Below is a small trained network, with its code and all its weights. Each question gives an input and a target symbol and asks what happens when units are switched off, that is, made to give their printed mean instead of their output.

import numpy as np


def w(rows, s, z=0):
    codes = np.array(rows[::2]) - 128.0
    scale = np.full(codes.shape[1], s)
    scale[-1] = z or s
    return codes * scale


def norm(h):
    return h / np.sqrt((h * h).mean(-1, keepdims=True) + 1e-5)


def f(y):
    return y / 2 * (1 + np.tanh(0.7978845608 * (y + 0.044715 * y**3)))


def softmax(a):
    e = np.exp(a - a.max(-1, keepdims=True))
    return e / e.sum(-1, keepdims=True)


def log_softmax(a):
    a = a - a.max(-1, keepdims=True)
    return a - np.log(np.exp(a).sum(-1, keepdims=True))


def net(x, mask):
    ids = ['Ξαηλψω'.index(c) for c in x.split()]
    T = len(ids)
    res = E[ids] + P[:T]
    u = 0
    for l in range(2):
        r = norm(res)
        for j in range(2):
            rows = slice(2 * j, 2 * j + 2)
            q, k, v = (r @ M[l][rows].T for M in (Q, K, V))
            z = softmax(np.where(np.tri(T) > 0, q @ k.T / 2**0.5, -1e9)) @ v
            o = O[l][rows]
            res = res + np.where(mask[u + j], z, o[:, -1]) @ o[:, :-1]
        u += 2
        y = f(norm(res) @ A[l][:, :-1].T + A[l][:, -1])
        res = res + np.where(mask[u : u + 8], y, B[l][:, -1]) @ B[l][:, :-1]
        u += 8
    return log_softmax(norm(res)[-1] @ U[:, :-1].T + U[:, -1])


Q, K, V, O, A, B = {}, {}, {}, {}, {}, {}
E = w([
[112,101,45,213,149,98,182,169],'Ξ',
[93,180,185,169,128,37,155,87],'α',
[162,111,118,207,93,225,97,106],'η',
[227,100,106,214,254,86,165,145],'λ',
[180,45,149,100,130,62,150,63],'ψ',
[79,112,145,116,139,125,104,190],'ω',
],0.0036)
P = w([
[124,156,221,41,98,207,175,150],'0',
[199,138,104,175,23,86,139,138],'1',
[84,124,168,128,182,140,138,72],'2',
[50,73,195,155,148,109,131,89],'3',
[194,133,57,150,20,68,117,140],'4',
[63,122,105,122,213,124,124,82],'5',
[71,92,154,190,169,103,100,112],'6',
[159,155,12,90,5,50,89,126],'7',
[61,133,30,84,235,90,83,87],'8',
[85,99,120,213,202,110,97,133],'9',
],0.0034)
Q[0] = w([
[214,132,47,170,27,97,138,96],'L0H0',
[35,74,148,204,190,233,20,86],'L0H0',
[134,181,162,116,82,2,146,210],'L0H1',
[102,73,79,200,2,130,125,110],'L0H1',
],0.0065)
K[0] = w([
[166,141,160,95,95,167,253,163],'L0H0',
[125,164,54,75,136,74,77,129],'L0H0',
[119,162,238,127,106,54,199,144],'L0H1',
[138,218,122,67,127,190,89,89],'L0H1',
],0.0074)
V[0] = w([
[109,77,68,95,40,221,115,191],'L0H0',
[253,144,153,222,78,156,71,80],'L0H0',
[138,249,219,154,22,125,197,110],'L0H1',
[43,111,159,90,203,105,53,206],'L0H1',
],0.0031)
O[0] = w([
[44,27,126,111,121,101,136,52,226],'L0H0',
[67,149,141,157,167,178,253,126,190],'L0H0',
[181,90,27,144,99,134,106,185,226],'L0H1',
[72,165,122,187,82,221,130,83,7],'L0H1',
],0.004,0.0015)
A[0] = w([
[137,104,237,58,162,91,160,42,70],'L0N0',
[96,124,103,134,64,52,75,132,1],'L0N1',
[84,154,147,120,121,242,188,44,6],'L0N2',
[218,115,98,128,115,168,146,196,242],'L0N3',
[133,155,178,2,206,194,111,209,136],'L0N4',
[127,155,98,167,145,49,183,186,110],'L0N5',
[161,83,79,69,130,72,240,135,84],'L0N6',
[43,122,167,125,131,171,114,203,140],'L0N7',
],0.005,0.0023)
B[0] = w([
[190,204,58,79,143,179,67,158,146],'L0N0',
[188,93,143,145,171,155,192,97,166],'L0N1',
[186,132,121,116,166,119,84,2,191],'L0N2',
[95,178,165,96,124,120,168,79,252],'L0N3',
[122,13,154,190,142,89,96,182,124],'L0N4',
[100,108,154,173,144,171,79,88,217],'L0N5',
[100,165,113,104,64,185,127,151,212],'L0N6',
[163,166,142,172,151,141,127,76,177],'L0N7',
],0.0052,0.002)
Q[1] = w([
[12,100,199,182,255,140,164,185],'L1H0',
[154,51,111,160,63,172,121,116],'L1H0',
[23,143,149,200,167,155,105,55],'L1H1',
[86,67,173,102,200,145,126,84],'L1H1',
],0.0073)
K[1] = w([
[105,154,24,167,198,48,161,92],'L1H0',
[96,77,113,118,87,189,146,187],'L1H0',
[89,191,21,101,186,133,105,124],'L1H1',
[150,85,89,168,253,133,31,137],'L1H1',
],0.0064)
V[1] = w([
[130,178,55,196,11,103,205,103],'L1H0',
[41,132,44,246,173,88,89,84],'L1H0',
[160,175,2,118,67,107,124,72],'L1H1',
[152,95,77,97,206,189,123,233],'L1H1',
],0.003)
O[1] = w([
[70,115,106,128,45,139,42,135,228],'L1H0',
[131,143,135,100,16,102,200,152,216],'L1H0',
[114,126,255,107,180,181,167,152,177],'L1H1',
[172,103,126,165,36,176,137,147,3],'L1H1',
],0.0042,0.0017)
A[1] = w([
[128,254,163,82,112,91,166,133,13],'L1N0',
[207,207,38,87,111,150,74,173,52],'L1N1',
[110,143,75,141,119,79,139,63,83],'L1N2',
[143,126,171,171,86,166,129,89,118],'L1N3',
[119,145,150,153,127,182,198,103,68],'L1N4',
[139,142,130,114,217,189,109,29,24],'L1N5',
[233,78,97,117,150,99,251,129,2],'L1N6',
[153,35,97,149,143,112,57,123,39],'L1N7',
],0.0069,0.0051)
B[1] = w([
[123,228,156,55,137,63,84,122,126],'L1N0',
[133,116,198,163,188,225,107,224,131],'L1N1',
[171,118,169,88,151,180,108,178,171],'L1N2',
[128,156,71,117,153,127,105,160,190],'L1N3',
[178,105,135,91,143,98,64,141,149],'L1N4',
[98,100,244,210,142,161,148,59,252],'L1N5',
[211,143,3,176,200,96,204,121,127],'L1N6',
[124,68,130,116,145,47,47,168,159],'L1N7',
],0.0064,0.0036)
U = w([
[52,109,90,105,36,178,177,135,218],'Ξ',
[99,254,156,94,126,71,113,127,117],'α',
[101,101,208,188,153,139,140,26,102],'η',
[196,136,39,137,180,119,187,118,238],'λ',
[155,134,142,107,162,233,97,230,2],'ψ',
[136,29,127,116,138,50,42,149,80],'ω',
],0.0055,0.00084)

Each question gives the input, a string of symbols that net reads in full, and the target symbol t.
The units are the heads (2 rows each of Q, K, V and O) and the neurons (one row each of A and B). Each row of codes is followed by its name. A weight is (code - 128) times the scale printed after its matrix; where a second scale follows, it is the last column's (O, A, B and U).
mask holds one flag per unit, layer by layer, with each layer's heads first. A switched-off unit (its flag False) gives its mean, the last column of its rows in O or B, instead of its output. The means were averaged over made-up inputs and are rounded, as every weight is.
A unit's drop is (log p(t) with every unit on - log p(t) with that unit switched off) / (log p(t) with every unit on - log p(t) with every unit switched off).
The circuit of an input: a set's keep is (log p(t) with only the set's units on - log p(t) with every unit switched off) / (log p(t) with every unit on - log p(t) with every unit switched off). Starting from the 12 units with the biggest drops (on a tie, the unit counted first), units are removed one at a time, each time the one whose removal leaves the highest keep (on an exact tie, the one counted first), for as long as the keep stays at least 0.8.
units of the circuit, in order: the units of the circuit, biggest drop first
top k neurons: the k neurons with the biggest drops, biggest first
top k neurons in layer l: the k neurons of layer l with the biggest drops, biggest first
input η η η Ξ ω ω η ψ, target Ξ: units of the circuit, in order => [L0H0 L0N6]
input ω α η η Ξ α η Ξ, target λ: top 3 neurons => [L0N1 L1N6 L0N4]
input ω ω η η η ω η ψ, target λ: units of the circuit, in order => [L1N6 L0N1]
input α α η α λ η α α, target ψ: units of the circuit, in order => [L0H1 L1N1]
input ω ω ω η ψ α α η, target λ: units of the circuit, in order => [L1H0 L0N4 L0N1 L1N6]
input α ψ Ξ η Ξ λ, target λ: units of the circuit, in order => [L1H0 L1N6]
input ψ ψ Ξ Ξ λ ψ η η, target η: units of the circuit, in order => [L1H0 L1N5]
input Ξ η ψ η, target ψ: top 3 neurons in layer 0 => [L0N0 L0N2 L0N1]
input λ η η η α α η λ, target α: top neuron => [L0N3]
input ψ η Ξ ω η ω Ξ Ξ, target η: top 3 neurons => [L0N3 L0N4 L0N5]
input λ η α ψ ω, target α: top 2 neurons => [L0N3 L0N2]
input ψ ω ω η ψ α η η, target η: units of the circuit, in order => [L1H0 L0N3 L1N5]
input η η η η λ, target Ξ: units of the circuit, in order => [L0H0 L0N6 L0N2 L1H0]
input α ψ ω λ Ξ ω η α, target ψ: top neuron => [L1N1]
input ψ η α η λ η η ω ω ω, target ω: units of the circuit, in order => [L0H0 L1N7]
input α α η λ, target λ: top 2 neurons => [L1N5 L0N7]
input ψ η Ξ Ξ η Ξ η α, target η: top 2 neurons => [L0N1 L0N5]
input ω ψ λ η α, target λ: units of the circuit, in order => [L0N1 L1N6]
input η α ψ η η ω η, target ω: top 2 neurons in layer 0 => [L0N6 L0N7]
input ψ η η η η η η ω, target η: top neuron => [L0N1]
input Ξ η ψ Ξ η ψ ω Ξ, target ω: top 2 neurons => [L1N7 L0N1]
input λ η ω λ Ξ, target α: units of the circuit, in order => [L0H0 L0N3 L1N0]
input α ψ η α ω η η η, target ψ: top 2 neurons => [L1N1 L0N2]
input η Ξ α η η, target Ξ: top 2 neurons => [L0N2 L1N5]
input η η η ω, target ω: top 2 neurons in layer 1 => [L1N5 L1N7]
input λ η η α η η Ξ ψ, target α: top 3 neurons => [L0N3 L1N0 L0N6]
input ψ ψ ω α α η ω Ξ, target η: top neuron => [L0N5]
input ω η Ξ ψ ψ η η η, target λ: top 2 neurons => [L1N6 L0N4]
input ω η Ξ ω ω η Ξ Ξ, target λ: top 2 neurons => [L0N1 L0N4]
input ψ η Ξ ω ω, target η: top 2 neurons in layer 0 => [L0N3 L0N1]
